Here is a tiny trained network, its code and every weight. The questions are about switching its units off for an input and a target symbol, where a switched-off unit gives its printed mean instead of its output.

import numpy as np


def w(rows, s, z=0):
    codes = np.array(rows[::2]) - 128.0
    scale = np.full(codes.shape[1], s)
    scale[-1] = z or s
    return codes * scale


def norm(h):
    return h / np.sqrt((h * h).mean(-1, keepdims=True) + 1e-5)


def f(y):
    return np.maximum(y, 0)


def softmax(a):
    e = np.exp(a - a.max(-1, keepdims=True))
    return e / e.sum(-1, keepdims=True)


def log_softmax(a):
    a = a - a.max(-1, keepdims=True)
    return a - np.log(np.exp(a).sum(-1, keepdims=True))


def net(x, mask):
    ids = ['ΓΣΩαβζηλμξπτψ'.index(c) for c in x.split()]
    T = len(ids)
    res = E[ids] + P[:T]
    u = 0
    for l in range(3):
        q, k, v = (norm(res) @ M[l].T for M in (Q, K, V))
        z = softmax(np.where(np.tri(T) > 0, q @ k.T / 2**0.5, -1e9)) @ v
        res = res + np.where(mask[u], z, O[l][:, -1]) @ O[l][:, :-1]
        u += 1
        y = f(norm(res) @ A[l][:, :-1].T + A[l][:, -1])
        res = res + np.where(mask[u : u + 4], y, B[l][:, -1]) @ B[l][:, :-1]
        u += 4
    return log_softmax(norm(res)[-1] @ U[:, :-1].T + U[:, -1])


Q, K, V, O, A, B = {}, {}, {}, {}, {}, {}
E = w([
[114,80,142,73,109,50],'Γ',
[113,87,93,137,79,106],'Σ',
[138,126,166,70,143,50],'Ω',
[69,92,143,85,102,49],'α',
[154,88,140,159,169,86],'β',
[107,149,125,93,114,83],'ζ',
[123,75,123,94,85,91],'η',
[112,199,108,254,171,130],'λ',
[104,173,45,119,69,149],'μ',
[177,47,154,93,139,149],'ξ',
[178,55,154,123,162,149],'π',
[50,167,71,106,204,140],'τ',
[157,158,88,73,145,230],'ψ',
],0.022)
P = w([
[237,214,2,127,183,43],'0',
[72,75,251,205,91,172],'1',
[211,183,47,106,215,98],'2',
[59,92,230,166,69,178],'3',
[144,44,3,72,156,37],'4',
[50,100,184,141,64,197],'5',
[159,65,97,17,203,80],'6',
[49,100,160,87,61,175],'7',
[115,62,58,31,157,136],'8',
[75,160,222,123,40,162],'9',
],0.013)
Q[0] = w([
[250,131,69,140,164,68],'L0H0',
[206,144,46,105,167,158],'L0H0',
],0.011)
K[0] = w([
[171,147,132,255,137,93],'L0H0',
[174,139,191,163,136,94],'L0H0',
],0.01)
V[0] = w([
[57,88,152,122,181,79],'L0H0',
[78,165,113,87,230,245],'L0H0',
],0.011)
O[0] = w([
[68,124,245,183,224,107,254],'L0H0',
[76,97,63,175,119,254,41],'L0H0',
],0.009,0.0048)
A[0] = w([
[142,177,168,73,2,107,105],'L0N0',
[86,92,37,82,218,41,3],'L0N1',
[87,152,153,58,149,59,199],'L0N2',
[96,113,123,96,82,238,50],'L0N3',
],0.0089,0.0059)
B[0] = w([
[82,127,5,159,1,48,155],'L0N0',
[127,117,16,35,223,192,183],'L0N1',
[72,55,45,166,95,145,245],'L0N2',
[17,95,105,124,138,190,148],'L0N3',
],0.008,0.012)
Q[1] = w([
[116,163,115,16,166,255],'L1H0',
[253,217,160,206,161,84],'L1H0',
],0.0066)
K[1] = w([
[128,52,95,50,98,150],'L1H0',
[254,136,159,98,55,143],'L1H0',
],0.0088)
V[1] = w([
[107,33,161,81,56,128],'L1H0',
[105,101,104,137,254,127],'L1H0',
],0.0098)
O[1] = w([
[150,255,221,38,163,221,192],'L1H0',
[212,117,165,150,194,191,254],'L1H0',
],0.0088,0.0052)
A[1] = w([
[150,252,74,137,154,80,125],'L1N0',
[199,207,65,186,91,130,1],'L1N1',
[99,119,185,201,82,175,39],'L1N2',
[153,123,160,181,26,135,69],'L1N3',
],0.011,0.0098)
B[1] = w([
[251,97,32,108,168,129,251],'L1N0',
[178,83,34,123,68,44,137],'L1N1',
[128,71,178,163,157,136,195],'L1N2',
[23,96,124,19,80,38,163],'L1N3',
],0.012,0.0024)
Q[2] = w([
[255,172,66,72,150,8],'L2H0',
[101,149,89,132,160,209],'L2H0',
],0.0099)
K[2] = w([
[156,126,113,242,48,19],'L2H0',
[12,255,76,93,168,145],'L2H0',
],0.0074)
V[2] = w([
[172,136,177,129,66,177],'L2H0',
[67,253,110,153,146,115],'L2H0',
],0.013)
O[2] = w([
[124,97,120,52,30,179,2],'L2H0',
[69,4,62,206,246,118,51],'L2H0',
],0.013,0.0072)
A[2] = w([
[175,143,99,60,195,80,224],'L2N0',
[253,73,52,93,155,152,179],'L2N1',
[223,179,120,171,168,113,171],'L2N2',
[180,102,135,163,64,115,2],'L2N3',
],0.014,0.0072)
B[2] = w([
[152,59,46,42,149,87,251],'L2N0',
[231,210,19,81,85,27,223],'L2N1',
[155,67,82,157,4,144,179],'L2N2',
[140,107,184,185,55,203,129],'L2N3',
],0.013,0.015)
U = w([
[228,161,70,116,122,72,190],'Γ',
[144,113,89,51,155,115,154],'Σ',
[105,60,126,37,205,96,2],'Ω',
[87,129,193,92,157,63,30],'α',
[168,109,181,125,117,104,78],'β',
[89,167,154,143,125,71,112],'ζ',
[117,134,169,109,77,77,46],'η',
[125,76,121,221,76,65,25],'λ',
[75,151,86,165,63,96,28],'μ',
[171,182,181,89,66,153,144],'ξ',
[179,173,187,110,79,153,173],'π',
[90,39,141,175,210,148,162],'τ',
[108,101,92,89,88,250,155],'ψ',
],0.014,0.0042)

Each question gives the input, a string of symbols that net reads in full, and the target symbol t.
The units are the heads (2 rows each of Q, K, V and O) and the neurons (one row each of A and B). Each row of codes is followed by its name. A weight is (code - 128) times the scale printed after its matrix; where a second scale follows, it is the last column's (O, A, B and U).
mask holds one flag per unit, layer by layer, with each layer's heads first. A switched-off unit (its flag False) gives its mean, the last column of its rows in O or B, instead of its output. The means were averaged over made-up inputs and are rounded, as every weight is.
A unit's drop is (log p(t) with every unit on - log p(t) with that unit switched off) / (log p(t) with every unit on - log p(t) with every unit switched off).
The circuit of an input: a set's keep is (log p(t) with only the set's units on - log p(t) with every unit switched off) / (log p(t) with every unit on - log p(t) with every unit switched off). Starting from the 12 units with the biggest drops (on a tie, the unit counted first), units are removed one at a time, each time the one whose removal leaves the highest keep (on an exact tie, the one counted first), for as long as the keep stays at least 0.8.
units of the circuit, in order: the units of the circuit, biggest drop first
k most important neurons: the k neurons with the biggest drops, biggest first
k most important neurons of layer l: the k neurons of layer l with the biggest drops, biggest first
input α η π Γ τ μ, target τ: units of the circuit, in order : (L2N1; L2H0)
input τ Γ ζ ζ λ α α Ω, target α: 2 most important neurons of layer 0 : (L0N1; L0N2)
input τ τ Γ Γ, target τ: units of the circuit, in order : (L0H0; L2N1)
input Ω α τ τ α ζ, target τ: units of the circuit, in order : (L2N1; L2H0)
input η Γ η α μ Σ, target μ: units of the circuit, in order : (L0N0; L2N0; L2N1)
input Γ τ α α τ α α ψ τ ξ, target ψ: units of the circuit, in order : (L0H0)
input ξ α τ Ω, target τ: 2 most important neurons : (L0N1; L2N1)
input α Σ Γ ζ λ τ α α ψ λ, target ψ: units of the circuit, in order : (L0H0; L2N1)
input α β π ψ α η β α α τ, target τ: units of the circuit, in order : (L2H0; L2N1)
input π α ψ β, target ψ: units of the circuit, in order : (L0H0; L0N3)
input α ξ α ζ λ Σ α η ψ α, target ψ: units of the circuit, in order : (L0H0; L2N1)
input β λ Ω η, target λ: units of the circuit, in order : (L2N1; L2N0)
input ξ Γ α η ψ α β π, target π: 2 most important neurons : (L2N0; L0N1)
input β ζ α α Γ Γ ξ ζ, target ξ: 2 most important neurons of layer 2 : (L2N0; L2N1)
input α ζ τ α α Σ α Γ, target α: most important neuron : (L2N1)
input α Γ α η τ τ Γ η, target τ: units of the circuit, in order : (L0H0; L2N1; L2H0)
input η π α α ψ ζ, target ψ: 2 most important neurons : (L2N1; L0N3)
input λ α ζ ζ α α α, target Ω: units of the circuit, in order : (L2N1; L1N0)
input ζ τ ζ λ ζ η, target λ: 2 most important neurons : (L2N0; L2N1)
input α τ μ α Ω Γ ψ τ, target ψ: units of the circuit, in order : (L0H0)
input α Γ Γ α Γ Σ λ λ, target λ: 2 most important neurons : (L2N1; L2N2)
input α α τ α Γ ψ α Ω, target ψ: 2 most important neurons of layer 2 : (L2N1; L2N0)
input β Γ α Γ, target α: 2 most important neurons : (L2N1; L2N2)
input ψ Σ τ α α ζ μ α, target μ: 2 most important neurons : (L2N0; L0N0)
input ξ Γ ζ α τ Σ Ω α λ π, target π: 2 most important neurons : (L2N0; L0N2)
input Γ ζ ψ β ξ α, target ξ: 2 most important neurons : (L0N1; L2N0)
input η α τ μ, target τ: units of the circuit, in order : (L2H0)
